Below is a small trained network, with its code and all its weights. Each question gives an input and a target symbol and asks what happens when units are switched off, that is, made to give their printed mean instead of their output.

import numpy as np


def w(rows, s, z=0):
    codes = np.array(rows[::2]) - 128.0
    scale = np.full(codes.shape[1], s)
    scale[-1] = z or s
    return codes * scale


def norm(h):
    return h / np.sqrt((h * h).mean(-1, keepdims=True) + 1e-5)


def f(y):
    return y / 2 * (1 + np.tanh(0.7978845608 * (y + 0.044715 * y**3)))


def softmax(a):
    e = np.exp(a - a.max(-1, keepdims=True))
    return e / e.sum(-1, keepdims=True)


def log_softmax(a):
    a = a - a.max(-1, keepdims=True)
    return a - np.log(np.exp(a).sum(-1, keepdims=True))


def net(x, mask):
    ids = ['αβγεζηθλπτφψ'.index(c) for c in x.split()]
    T = len(ids)
    res = E[ids] + P[:T]
    r = norm(res)
    for j in range(2):
        rows = slice(4 * j, 4 * j + 4)
        q, k, v = (r @ M[0][rows].T for M in (Q, K, V))
        z = softmax(np.where(np.tri(T) > 0, q @ k.T / 4**0.5, -1e9)) @ v
        o = O[0][rows]
        res = res + np.where(mask[j], z, o[:, -1]) @ o[:, :-1]
    y = f(norm(res) @ A[0][:, :-1].T + A[0][:, -1])
    res = res + np.where(mask[2:10], y, B[0][:, -1]) @ B[0][:, :-1]
    return log_softmax(norm(res)[-1] @ U[:, :-1].T + U[:, -1])


Q, K, V, O, A, B = {}, {}, {}, {}, {}, {}
E = w([
[167,190,183,80,153,32,41,37],'α',
[186,47,124,84,122,85,96,47],'β',
[120,82,191,115,99,140,105,129],'γ',
[171,93,89,47,171,161,169,70],'ε',
[92,7,156,115,139,115,110,57],'ζ',
[93,51,140,72,209,135,169,96],'η',
[118,128,145,168,130,189,141,88],'θ',
[87,106,160,162,198,101,158,155],'λ',
[208,136,134,155,150,109,133,160],'π',
[163,163,112,105,101,112,181,68],'τ',
[126,168,154,100,108,137,175,146],'φ',
[96,166,53,136,122,94,180,101],'ψ',
],0.019)
P = w([
[101,176,105,99,156,167,72,180],'0',
[153,169,179,150,189,129,150,31],'1',
[151,148,174,149,170,123,166,51],'2',
[159,118,154,146,149,123,185,57],'3',
[156,95,154,153,119,109,187,87],'4',
[156,57,148,155,97,101,187,118],'5',
[166,33,160,146,69,97,205,123],'6',
[166,2,164,166,40,105,211,118],'7',
],0.0083)
Q[0] = w([
[18,200,109,119,177,181,37,183],'H0',
[124,112,108,85,140,58,99,189],'H0',
[88,205,107,127,108,253,27,174],'H0',
[137,121,125,172,169,48,195,56],'H0',
[138,214,17,51,122,115,74,236],'H1',
[109,118,152,155,133,56,224,148],'H1',
[97,145,137,141,245,169,68,141],'H1',
[22,126,76,107,58,164,102,169],'H1',
],0.0068)
K[0] = w([
[168,130,212,179,109,104,193,51],'H0',
[84,152,159,184,107,145,151,45],'H0',
[153,123,207,142,108,72,249,107],'H0',
[143,112,66,116,108,161,65,160],'H0',
[91,184,158,102,176,187,1,71],'H1',
[139,101,60,129,57,119,145,137],'H1',
[155,207,180,111,153,122,103,116],'H1',
[141,138,136,103,192,113,21,116],'H1',
],0.0087)
V[0] = w([
[80,154,203,78,156,15,190,131],'H0',
[196,57,149,37,9,139,52,190],'H0',
[207,139,40,148,218,74,54,93],'H0',
[117,88,17,47,132,144,198,61],'H0',
[35,179,179,53,157,61,198,183],'H1',
[1,107,40,125,86,158,106,39],'H1',
[112,57,33,188,208,62,162,206],'H1',
[79,39,181,174,184,222,173,149],'H1',
],0.0077)
O[0] = w([
[174,63,125,115,181,61,149,175,19],'H0',
[36,146,126,112,113,40,124,91,2],'H0',
[163,125,87,26,100,121,35,98,76],'H0',
[48,51,84,62,131,186,151,144,109],'H0',
[75,192,199,78,107,124,192,190,187],'H1',
[100,156,103,126,88,97,195,2,48],'H1',
[164,224,133,138,218,98,152,90,5],'H1',
[33,94,169,97,209,192,61,81,222],'H1',
],0.0099,0.0046)
A[0] = w([
[77,131,180,90,134,118,147,162,115],'N0',
[152,109,67,150,35,184,117,143,73],'N1',
[112,161,90,82,169,80,132,180,143],'N2',
[33,113,9,76,132,113,55,138,82],'N3',
[34,161,147,227,128,64,90,136,1],'N4',
[151,59,105,102,87,100,163,115,110],'N5',
[77,109,95,164,46,124,112,111,99],'N6',
[153,140,77,190,186,135,140,83,123],'N7',
],0.012,0.0094)
B[0] = w([
[140,109,116,150,98,149,85,72,252],'N0',
[213,114,156,137,123,124,150,102,215],'N1',
[111,31,126,99,141,25,166,128,148],'N2',
[163,162,79,184,131,112,154,241,204],'N3',
[253,163,129,55,127,193,242,116,123],'N4',
[111,118,202,156,156,97,158,106,168],'N5',
[152,109,109,180,68,122,129,76,175],'N6',
[121,123,28,162,198,104,109,150,208],'N7',
],0.012,0.0036)
U = w([
[207,48,126,162,95,70,132,64,34],'α',
[72,174,13,134,103,87,146,147,211],'β',
[161,190,105,136,110,101,229,70,128],'γ',
[96,172,110,57,64,177,167,200,181],'ε',
[66,41,111,173,137,143,100,17,68],'ζ',
[61,136,163,53,254,173,152,109,51],'η',
[114,165,110,206,108,219,113,94,252],'θ',
[222,127,113,152,215,125,103,202,89],'λ',
[143,185,132,123,102,72,38,89,130],'π',
[117,85,199,114,54,148,143,170,163],'τ',
[12,140,184,213,197,75,151,169,136],'φ',
[153,104,71,10,169,193,202,93,4],'ψ',
],0.008,0.0047)

Each question gives the input, a string of symbols that net reads in full, and the target symbol t.
The units are the heads (4 rows each of Q, K, V and O) and the neurons (one row each of A and B). Each row of codes is followed by its name. A weight is (code - 128) times the scale printed after its matrix; where a second scale follows, it is the last column's (O, A, B and U).
mask holds one flag per unit, heads first, then neurons. A switched-off unit (its flag False) gives its mean, the last column of its rows in O or B, instead of its output. The means were averaged over made-up inputs and are rounded, as every weight is.
A unit's drop is (log p(t) with every unit on - log p(t) with that unit switched off) / (log p(t) with every unit on - log p(t) with every unit switched off).
The circuit of an input: a set's keep is (log p(t) with only the set's units on - log p(t) with every unit switched off) / (log p(t) with every unit on - log p(t) with every unit switched off). Starting from all 10 units, units are removed one at a time, each time the one whose removal leaves the highest keep (on an exact tie, the one counted first), for as long as the keep stays at least 0.8.
units of the circuit, in order: the units of the circuit, biggest drop first
unit that matters most: the unit with the biggest drop
top k neurons: the k neurons with the biggest drops, biggest first
which heads matter: for each layer, one digit per head in row order, 1 if its drop is at least 0.15 and else 0, layers parted by /
drop when u is switched off: that unit's drop, to one decimal
input π θ λ γ, target π: which heads matter : 10
input θ θ α, target ζ: units of the circuit, in order : [H1]
input ζ τ λ θ θ λ, target η: top 2 neurons : [N4, N6]
input θ θ λ θ θ ε π β, target λ: which heads matter : 01
input λ π θ λ, target λ: which heads matter : 10
input β φ β φ θ η θ φ, target β: units of the circuit, in order : [H0, N3]
input θ β β λ ψ θ γ, target θ: which heads matter : 11
input θ β π φ φ ψ θ, target γ: which heads matter : 01
input τ θ ψ π φ λ, target τ: top 2 neurons : [N7, N0]
input π θ β θ τ θ θ, target α: units of the circuit, in order : [H1, N1]
input λ ε θ π φ π ε β, target λ: units of the circuit, in order : [H0, H1]
input τ φ λ π θ, target λ: which heads matter : 01
input θ φ λ ζ ε β λ θ, target η: which heads matter : 01
input λ π φ, target λ: units of the circuit, in order : [H0]
input ε λ θ φ α, target ε: which heads matter : 10
input ζ ζ θ φ π, target τ: which heads matter : 11
input φ ψ φ β γ λ θ, target φ: which heads matter : 10
input θ θ λ φ φ ψ ε, target γ: which heads matter : 01
input θ θ θ φ λ, target θ: top 2 neurons : [N0, N2]
input ψ θ γ λ, target ψ: unit that matters most : H0
input α β θ β θ ζ θ, target ζ: drop when H1 is switched off : 0.8
input π θ θ, target π: drop when H0 is switched off : 0.8
